Below are the code and all the weights of a small trained network. Each question names an input and a class and asks about switching units off, where a switched-off unit gives its printed mean instead of its output.

import numpy as np


def w(rows, s, z=0):
    codes = np.array(rows[::2]) - 128.0
    scale = np.full(codes.shape[1], s)
    scale[-1] = z or s
    return codes * scale


def norm(h):
    return h / np.sqrt((h * h).mean(-1, keepdims=True) + 1e-5)


def f(y):
    return np.maximum(y, 0)


def log_softmax(a):
    a = a - a.max(-1, keepdims=True)
    return a - np.log(np.exp(a).sum(-1, keepdims=True))


def net(x, mask):
    res = np.array(x, float).reshape(1, 4) / 4 @ E
    u = 0
    for l in range(2):
        y = f(norm(res) @ A[l][:, :-1].T + A[l][:, -1])
        res = res + np.where(mask[u : u + 14], y, B[l][:, -1]) @ B[l][:, :-1]
        u += 14
    return log_softmax(norm(res)[-1] @ U[:, :-1].T + U[:, -1])


A, B = {}, {}
E = w([
[57,152,182,190,108,155],'x0',
[125,203,124,112,189,190],'x1',
[250,175,86,212,86,119],'x2',
[49,146,1,161,87,135],'x3',
],0.0057)
A[0] = w([
[82,146,177,21,108,117,100],'0.n0',
[219,151,60,174,59,185,105],'0.n1',
[145,153,150,77,164,66,101],'0.n2',
[136,219,158,107,153,155,90],'0.n3',
[48,203,11,120,175,124,139],'0.n4',
[111,124,64,111,59,178,18],'0.n5',
[111,59,166,203,103,100,40],'0.n6',
[134,55,139,186,82,10,157],'0.n7',
[125,71,200,182,147,211,179],'0.n8',
[132,160,86,108,128,217,167],'0.n9',
[201,127,162,208,143,159,150],'0.n10',
[188,139,69,73,155,76,202],'0.n11',
[124,221,141,110,97,215,2],'0.n12',
[80,198,211,255,81,137,126],'0.n13',
],0.0085,0.0023)
B[0] = w([
[48,155,99,136,161,94,210],'0.n0',
[29,192,94,105,190,116,255],'0.n1',
[162,120,82,141,155,80,173],'0.n2',
[152,125,164,45,21,130,184],'0.n3',
[161,94,192,163,106,77,245],'0.n4',
[126,103,210,162,85,107,174],'0.n5',
[182,119,136,33,87,163,180],'0.n6',
[123,185,142,64,115,161,235],'0.n7',
[168,88,173,140,184,114,204],'0.n8',
[104,92,126,96,39,114,190],'0.n9',
[53,185,113,155,175,66,215],'0.n10',
[111,54,113,155,139,254,211],'0.n11',
[148,151,138,88,101,192,173],'0.n12',
[139,60,7,124,152,188,249],'0.n13',
],0.0072,0.0059)
A[1] = w([
[27,162,154,156,162,82,117],'1.n0',
[145,186,162,24,39,240,86],'1.n1',
[252,152,49,92,77,44,115],'1.n2',
[63,54,163,175,129,222,115],'1.n3',
[91,139,173,162,61,83,53],'1.n4',
[103,86,55,180,14,72,169],'1.n5',
[85,201,121,87,29,175,253],'1.n6',
[90,19,214,82,168,121,110],'1.n7',
[220,253,104,178,80,148,141],'1.n8',
[183,97,185,126,204,161,155],'1.n9',
[32,104,174,7,80,136,146],'1.n10',
[62,79,141,187,111,207,167],'1.n11',
[146,195,255,102,213,88,43],'1.n12',
[133,85,107,49,151,215,210],'1.n13',
],0.0076,0.0031)
B[1] = w([
[162,205,4,105,188,39,181],'1.n0',
[94,140,185,36,23,99,192],'1.n1',
[39,147,129,39,109,182,144],'1.n2',
[138,67,8,171,175,161,188],'1.n3',
[92,142,113,223,147,58,147],'1.n4',
[201,125,240,185,153,106,207],'1.n5',
[126,48,253,112,144,72,232],'1.n6',
[66,194,103,139,140,162,232],'1.n7',
[38,145,133,32,186,145,160],'1.n8',
[163,45,141,230,69,36,179],'1.n9',
[143,222,130,85,97,138,254],'1.n10',
[231,135,99,78,160,162,197],'1.n11',
[137,106,142,205,117,80,178],'1.n12',
[189,112,86,217,72,192,237],'1.n13',
],0.0056,0.0081)
U = w([
[44,206,86,83,209,91,254],'0',
[114,129,218,42,7,153,174],'1',
[166,33,55,150,139,233,10],'2',
[154,96,190,224,129,41,69],'3',
],0.016,0.00078)

Each question gives the input, the list of numbers given to net, and the class t.
The units are the neurons (one row each of A and B). Each row of codes is followed by its name. A weight is (code - 128) times the scale printed after its matrix; where a second scale follows, it is the last column's (A, B and U).
mask holds one flag per neuron, layer by layer. A switched-off neuron (its flag False) gives its mean, the last column of its row in B, instead of its output. The means were averaged over made-up inputs and are rounded, as every weight is.
A unit's drop is (log p(t) with every unit on - log p(t) with that unit switched off) / (log p(t) with every unit on - log p(t) with every unit switched off).
The circuit of an input: a set's keep is (log p(t) with only the set's units on - log p(t) with every unit switched off) / (log p(t) with every unit on - log p(t) with every unit switched off). Starting from the 12 units with the biggest drops (on a tie, the unit counted first), units are removed one at a time, each time the one whose removal leaves the highest keep (on an exact tie, the one counted first), for as long as the keep stays at least 0.8.
units of the circuit, in order: the units of the circuit, biggest drop first
most important unit: the unit with the biggest drop
k most important neurons: the k neurons with the biggest drops, biggest first
k most important neurons of layer l: the k neurons of layer l with the biggest drops, biggest first
input [-2,-6,-7,-2], class 0: most important unit : 0.n0
input [7,7,0,-1], class 1: 3 most important neurons of layer 0 : (0.n3 0.n12 0.n11)
input [1,6,4,5], class 1: 2 most important neurons of layer 0 : (0.n12 0.n9)
input [7,-6,8,-5], class 0: 2 most important neurons : (0.n10 0.n11)
input [4,-2,5,2], class 0: 3 most important neurons of layer 0 : (0.n1 0.n10 0.n11)
input [8,1,-7,-7], class 2: 4 most important neurons of layer 0 : (0.n1 0.n10 0.n13 0.n8)
input [-7,-8,0,8], class 1: units of the circuit, in order : (0.n7 0.n13)
input [1,-6,-6,-6], class 0: 3 most important neurons : (0.n0 1.n7 0.n3)
input [-6,-2,6,2], class 0: 3 most important neurons of layer 0 : (0.n1 0.n13 0.n10)
input [0,-6,-1,7], class 3: 4 most important neurons of layer 0 : (0.n3 0.n4 0.n5 0.n12)
input [7,-3,6,0], class 2: 3 most important neurons : (0.n13 0.n6 0.n0)
input [-6,3,1,8], class 3: 3 most important neurons : (0.n4 0.n13 1.n5)
input [-1,8,6,-5], class 1: 2 most important neurons : (0.n3 0.n12)
input [6,7,0,8], class 3: units of the circuit, in order : (0.n4)
input [-3,8,6,8], class 1: 3 most important neurons : (0.n9 0.n12 0.n0)
input [3,2,-5,6], class 3: 2 most important neurons of layer 0 : (0.n4 0.n1)
input [-6,-3,0,-8], class 3: 2 most important neurons of layer 0 : (0.n13 0.n6)
input [-3,0,-5,-4], class 0: 3 most important neurons : (0.n0 0.n13 0.n4)
input [7,5,-8,-8], class 0: units of the circuit, in order : (0.n0 1.n0)
input [7,3,-1,1], class 2: units of the circuit, in order : (0.n13)
input [4,-6,4,4], class 1: 2 most important neurons of layer 0 : (0.n7 0.n6)
input [-1,-8,2,-7], class 1: 3 most important neurons of layer 0 : (0.n7 0.n6 0.n4)
input [-4,3,-2,-5], class 3: 3 most important neurons of layer 0 : (0.n13 0.n2 0.n9)
input [4,1,8,8], class 0: 2 most important neurons : (0.n1 1.n8)
input [0,2,7,8], class 3: 2 most important neurons : (0.n4 1.n5)
input [-4,7,-2,-6], class 1: 4 most important neurons : (0.n3 0.n13 1.n1 0.n4)
input [-3,0,0,-3], class 2: units of the circuit, in order : (0.n11)
